Here is a tiny trained network, its code and every weight. The questions are about switching its units off for an input and a class, where a switched-off unit gives its printed mean instead of its output.

import numpy as np


def w(rows, s, z=0):
    codes = np.array(rows[::2]) - 128.0
    scale = np.full(codes.shape[1], s)
    scale[-1] = z or s
    return codes * scale


def norm(h):
    return h / np.sqrt((h * h).mean(-1, keepdims=True) + 1e-5)


def f(y):
    return y / 2 * (1 + np.tanh(0.7978845608 * (y + 0.044715 * y**3)))


def log_softmax(a):
    a = a - a.max(-1, keepdims=True)
    return a - np.log(np.exp(a).sum(-1, keepdims=True))


def net(x, mask):
    res = np.array(x, float).reshape(1, 3) / 4 @ E
    u = 0
    for l in range(3):
        y = f(norm(res) @ A[l][:, :-1].T + A[l][:, -1])
        res = res + np.where(mask[u : u + 7], y, B[l][:, -1]) @ B[l][:, :-1]
        u += 7
    return log_softmax(norm(res)[-1] @ U[:, :-1].T + U[:, -1])


A, B = {}, {}
E = w([
[214,88,178,118,95,158,179],'x0',
[74,66,125,88,10,66,122],'x1',
[93,123,95,194,121,210,254],'x2',
],0.0068)
A[0] = w([
[220,93,195,46,45,239,157,1],'L0N0',
[28,3,114,146,55,110,91,92],'L0N1',
[75,139,54,127,165,103,101,8],'L0N2',
[109,87,163,102,228,184,112,9],'L0N3',
[122,100,198,154,3,92,104,146],'L0N4',
[180,93,74,3,162,75,141,10],'L0N5',
[231,196,98,75,144,212,99,11],'L0N6',
],0.0069,0.0015)
B[0] = w([
[139,39,152,123,74,185,41,254],'L0N0',
[127,215,191,135,76,143,216,250],'L0N1',
[152,79,159,148,18,218,46,158],'L0N2',
[92,127,236,28,145,195,245,155],'L0N3',
[86,129,111,74,249,170,200,229],'L0N4',
[255,75,155,66,118,66,163,154],'L0N5',
[96,139,163,62,110,103,183,202],'L0N6',
],0.0067,0.0043)
A[1] = w([
[23,163,74,136,114,113,102,106],'L1N0',
[106,51,46,173,139,141,172,115],'L1N1',
[209,141,145,74,142,43,78,156],'L1N2',
[135,226,129,168,139,148,82,20],'L1N3',
[138,198,104,254,75,128,154,249],'L1N4',
[163,237,174,176,202,163,111,2],'L1N5',
[100,194,34,170,111,72,85,203],'L1N6',
],0.0083,0.002)
B[1] = w([
[140,61,162,142,137,196,69,177],'L1N0',
[159,133,168,235,110,36,155,185],'L1N1',
[122,230,1,228,185,112,143,253],'L1N2',
[183,140,161,85,96,186,92,145],'L1N3',
[191,112,20,80,174,30,46,235],'L1N4',
[152,81,248,65,50,86,207,196],'L1N5',
[191,71,188,71,152,190,134,160],'L1N6',
],0.0069,0.0044)
A[2] = w([
[181,87,158,75,67,227,45,173],'L2N0',
[136,101,167,176,85,111,199,201],'L2N1',
[159,77,105,190,66,124,201,147],'L2N2',
[25,132,129,32,67,86,174,84],'L2N3',
[196,142,167,100,113,153,189,183],'L2N4',
[61,195,182,1,100,125,206,167],'L2N5',
[167,61,154,107,96,60,106,251],'L2N6',
],0.009,0.0014)
B[2] = w([
[103,8,93,131,58,130,133,233],'L2N0',
[94,193,133,109,185,78,87,208],'L2N1',
[207,163,61,123,171,131,66,212],'L2N2',
[136,100,233,45,123,125,161,190],'L2N3',
[27,74,140,121,50,86,122,228],'L2N4',
[98,254,188,173,132,201,165,255],'L2N5',
[148,155,118,203,221,137,56,166],'L2N6',
],0.0083,0.0071)
U = w([
[107,190,197,100,84,147,187,84],'0',
[189,177,21,165,169,93,106,251],'1',
[145,11,100,128,58,158,74,40],'2',
],0.011,0.0014)

Each question gives the input, the list of numbers given to net, and the class t.
The units are the neurons (one row each of A and B). Each row of codes is followed by its name. A weight is (code - 128) times the scale printed after its matrix; where a second scale follows, it is the last column's (A, B and U).
mask holds one flag per neuron, layer by layer. A switched-off neuron (its flag False) gives its mean, the last column of its row in B, instead of its output. The means were averaged over made-up inputs and are rounded, as every weight is.
A unit's drop is (log p(t) with every unit on - log p(t) with that unit switched off) / (log p(t) with every unit on - log p(t) with every unit switched off).
The circuit of an input: a set's keep is (log p(t) with only the set's units on - log p(t) with every unit switched off) / (log p(t) with every unit on - log p(t) with every unit switched off). Starting from the 12 units with the biggest drops (on a tie, the unit counted first), units are removed one at a time, each time the one whose removal leaves the highest keep (on an exact tie, the one counted first), for as long as the keep stays at least 0.8.
circuit, biggest first: the units of the circuit, biggest drop first
most important unit: the unit with the biggest drop
top k neurons: the k neurons with the biggest drops, biggest first
drop when u is switched off: that unit's drop, to one decimal
input [5,-2,-7], class 1: most important unit => L1N2
input [-7,-6,-3], class 2: top 3 neurons => (L2N0; L0N2; L0N1)
input [-6,-7,-5], class 0: top 2 neurons => (L1N5; L0N3)
input [3,8,-8], class 0: top 2 neurons => (L0N1; L0N4)
input [3,5,-4], class 0: top 2 neurons => (L0N4; L0N1)
input [-7,1,7], class 1: top 2 neurons => (L1N1; L1N4)
input [-5,-7,-6], class 0: top 2 neurons => (L1N5; L1N4)
input [-5,3,-7], class 1: top 2 neurons => (L1N2; L0N5)
input [5,-8,-7], class 0: top 2 neurons => (L0N3; L1N4)
input [-7,-8,4], class 0: top 3 neurons => (L0N3; L1N5; L0N0)
input [6,-4,4], class 2: top 2 neurons => (L0N0; L1N2)
input [-7,-8,-5], class 0: top 4 neurons => (L0N3; L1N5; L0N0; L2N5)
input [4,-1,3], class 2: top 2 neurons => (L0N0; L1N2)
input [8,-1,-8], class 1: circuit, biggest first => (L1N2)
input [4,2,-1], class 2: drop when L0N0 is switched off => 3.5
input [7,0,3], class 2: drop when L0N0 is switched off => 1.4
input [4,0,-8], class 1: drop when L1N2 is switched off => 0.1
